Here is a tiny trained network, its code and every weight. The questions are about switching its units off for an input and a class, where a switched-off unit gives its printed mean instead of its output.

import numpy as np


def w(rows, s, z=0):
    codes = np.array(rows[::2]) - 128.0
    scale = np.full(codes.shape[1], s)
    scale[-1] = z or s
    return codes * scale


def f(y):
    return y / 2 * (1 + np.tanh(0.7978845608 * (y + 0.044715 * y**3)))


def log_softmax(a):
    a = a - a.max(-1, keepdims=True)
    return a - np.log(np.exp(a).sum(-1, keepdims=True))


def net(x, mask):
    res = np.array(x, float).reshape(1, 7) / 4 @ E
    y = f(res @ A[0][:, :-1].T + A[0][:, -1])
    res = res + np.where(mask, y, B[0][:, -1]) @ B[0][:, :-1]
    return log_softmax(res[-1] @ U[:, :-1].T + U[:, -1])


A, B = {}, {}
E = w([
[129,133,141,129],'x0',
[254,92,208,41],'x1',
[124,124,150,117],'x2',
[130,146,159,127],'x3',
[85,178,45,13],'x4',
[135,143,150,129],'x5',
[125,126,119,132],'x6',
],0.0071)
A[0] = w([
[255,96,111,70,13],'neuron 0',
[135,110,189,197,167],'neuron 1',
[72,224,130,45,61],'neuron 2',
[53,187,105,197,2],'neuron 3',
[91,105,84,150,46],'neuron 4',
[133,89,162,229,87],'neuron 5',
],0.0087,0.0051)
B[0] = w([
[8,97,155,188,209],'neuron 0',
[157,114,73,89,254],'neuron 1',
[179,45,116,95,192],'neuron 2',
[105,49,207,127,200],'neuron 3',
[95,113,128,170,134],'neuron 4',
[144,103,97,84,224],'neuron 5',
],0.013,0.0041)
U = w([
[126,139,128,134,199],'0',
[124,133,120,129,181],'1',
[121,138,115,125,169],'2',
[65,81,186,146,45],'3',
[139,149,110,132,165],'4',
[139,153,115,122,156],'5',
[159,86,76,89,35],'6',
[128,253,131,169,8],'7',
],0.015)

Each question gives the input, the list of numbers given to net, and the class t.
The units are the neurons (one row each of A and B). Each row of codes is followed by its name. A weight is (code - 128) times the scale printed after its matrix; where a second scale follows, it is the last column's (A, B and U).
mask holds one flag per neuron, in row order. A switched-off neuron (its flag False) gives its mean, the last column of its row in B, instead of its output. The means were averaged over made-up inputs and are rounded, as every weight is.
A unit's drop is (log p(t) with every unit on - log p(t) with that unit switched off) / (log p(t) with every unit on - log p(t) with every unit switched off).
The circuit of an input: a set's keep is (log p(t) with only the set's units on - log p(t) with every unit switched off) / (log p(t) with every unit on - log p(t) with every unit switched off). Starting from all 6 units, units are removed one at a time, each time the one whose removal leaves the highest keep (on an exact tie, the one counted first), for as long as the keep stays at least 0.8.
circuit, biggest first: the units of the circuit, biggest drop first
top k neurons: the k neurons with the biggest drops, biggest first
drop when u is switched off: that unit's drop, to one decimal
input [3,8,-5,3,7,-2,3], class 3: circuit, biggest first : neuron 0
input [1,7,-5,-6,5,-4,-4], class 3: top 2 neurons : neuron 0; neuron 1
input [5,1,2,4,-8,-4,2], class 6: circuit, biggest first : neuron 1; neuron 5
input [-5,6,3,-3,2,5,-3], class 3: top 3 neurons : neuron 0; neuron 1; neuron 5
input [-6,-1,3,7,-8,-7,-6], class 6: top 3 neurons : neuron 1; neuron 5; neuron 0
input [-2,-6,-3,4,-7,-6,6], class 6: circuit, biggest first : neuron 5; neuron 1
input [-4,-7,7,7,8,1,-2], class 6: top 2 neurons : neuron 2; neuron 0
input [-2,2,4,-7,-8,5,-7], class 6: top 3 neurons : neuron 1; neuron 5; neuron 0
input [7,1,-1,-7,-8,4,-6], class 6: top 2 neurons : neuron 1; neuron 5
input [1,-6,-3,4,-1,3,3], class 3: top 3 neurons : neuron 3; neuron 1; neuron 4
input [-6,-1,7,5,8,3,1], class 6: top 2 neurons : neuron 2; neuron 0
input [-7,-8,3,2,4,5,7], class 3: top 2 neurons : neuron 3; neuron 1
input [-6,6,0,7,-8,-7,-2], class 6: top 2 neurons : neuron 1; neuron 5
input [3,-8,-1,6,-3,7,5], class 3: top 2 neurons : neuron 3; neuron 4
input [5,-8,-6,5,5,6,1], class 3: circuit, biggest first : neuron 3
input [-2,-8,-7,-4,7,5,3], class 3: drop when neuron 3 is switched off : 0.8
input [-3,8,1,-3,8,4,-5], class 3: drop when neuron 5 is switched off : 0.0
input [3,8,-4,-5,8,7,4], class 3: drop when neuron 1 is switched off : 0.1
